[[124 132 132 120]
 [131 125 125 135]
 [139 119 116 150]
 [128 128 128 129]
 [127 129 129 125]
 [128 128 128 127]]
->
[[124 132 132 120]
 [139 119 116 150]
 [127 129 129 125]]

[[106 149 107 118 133 139]
 [107 148 108 118 133 138]
 [134 123 133 130 127 125]
 [102 152 104 116 135 141]
 [102 152 103 116 135 140]
 [101 153 103 115 135 141]
 [102 153 103 115 135 141]
 [101 153 102 115 135 141]]
->
[[106 149 107 118 133 139]
 [134 123 133 130 127 125]
 [102 152 103 116 135 140]
 [102 153 103 115 135 141]]

[[117 108 123]
 [141 111 129]
 [118 145 141]
 [116 114 116]
 [142 123 143]
 [146 111 120]
 [129 119 149]
 [117 147 131]
 [132 147 136]
 [121 147 133]
 [127 127 151]
 [137 110 133]]
->
[[117 108 123]
 [118 145 141]
 [142 123 143]
 [129 119 149]
 [132 147 136]
 [127 127 151]]

[[103 152 104 116 135 140 104 110 119 105]
 [130 126 130 129 127 127 130 130 129 130]
 [133 123 133 130 127 125 133 132 130 133]
 [103 152 104 116 135 140 105 110 119 105]
 [103 152 104 115 135 140 104 109 119 104]
 [107 147 109 119 133 138 109 114 121 108]
 [133 124 133 130 127 126 133 132 130 133]]
->
[[103 152 104 116 135 140 104 110 119 105]
 [133 123 133 130 127 125 133 132 130 133]
 [103 152 104 115 135 140 104 109 119 104]
 [133 124 133 130 127 126 133 132 130 133]]

[[133 129 132 139 119]
 [134 141 137 132 140]
 [133 143 127 117 105]
 [133 110 142 128 134]
 [134 142 137 131 155]
 [133 110 142 128 134]
 [133 126 118 127 140]
 [133 112 144 127 133]]
->
[[133 129 132 139 119]
 [133 143 127 117 105]
 [134 142 137 131 155]
 [133 126 118 127 140]]

[[114 114 116 140 140 115 140 138 140 131 133 115 141]
 [154 155 153 108 107 154 106 107 105 119 115 153 105]
 [148 149 147 104 103 149 103 106 101 120 115 149 101]
 [138 139 137 114 114 138 114 118 114 126 123 138 113]]
->
[[114 114 116 140 140 115 140 138 140 131 133 115 141]
 [148 149 147 104 103 149 103 106 101 120 115 149 101]]

[[121 128 131]
 [130 127 128]
 [128 133 152]
 [134 128 123]
 [126 124 128]]
->
[[121 128 131]
 [128 133 152]
 [126 124 128]]

[[127 129 128 129 128 128 130 131 128 129 126 128 128 130]
 [120 132 125 144 126 141 109 140 129 107 122 125 145 151]]
->
[[127 129 128 129 128 128 130 131 128 129 126 128 128 130]]

[[120 128 133 122]
 [138 123 104 123]
 [109 136 136 115]
 [123 127 111 155]
 [119 123 108 155]
 [109 137  99 141]
 [118 131 136 133]
 [146 137  99 134]
 [144 132 118 122]
 [126 123 126 115]]
->
[[120 128 133 122]
 [109 136 136 115]
 [119 123 108 155]
 [118 131 136 133]
 [144 132 118 122]]
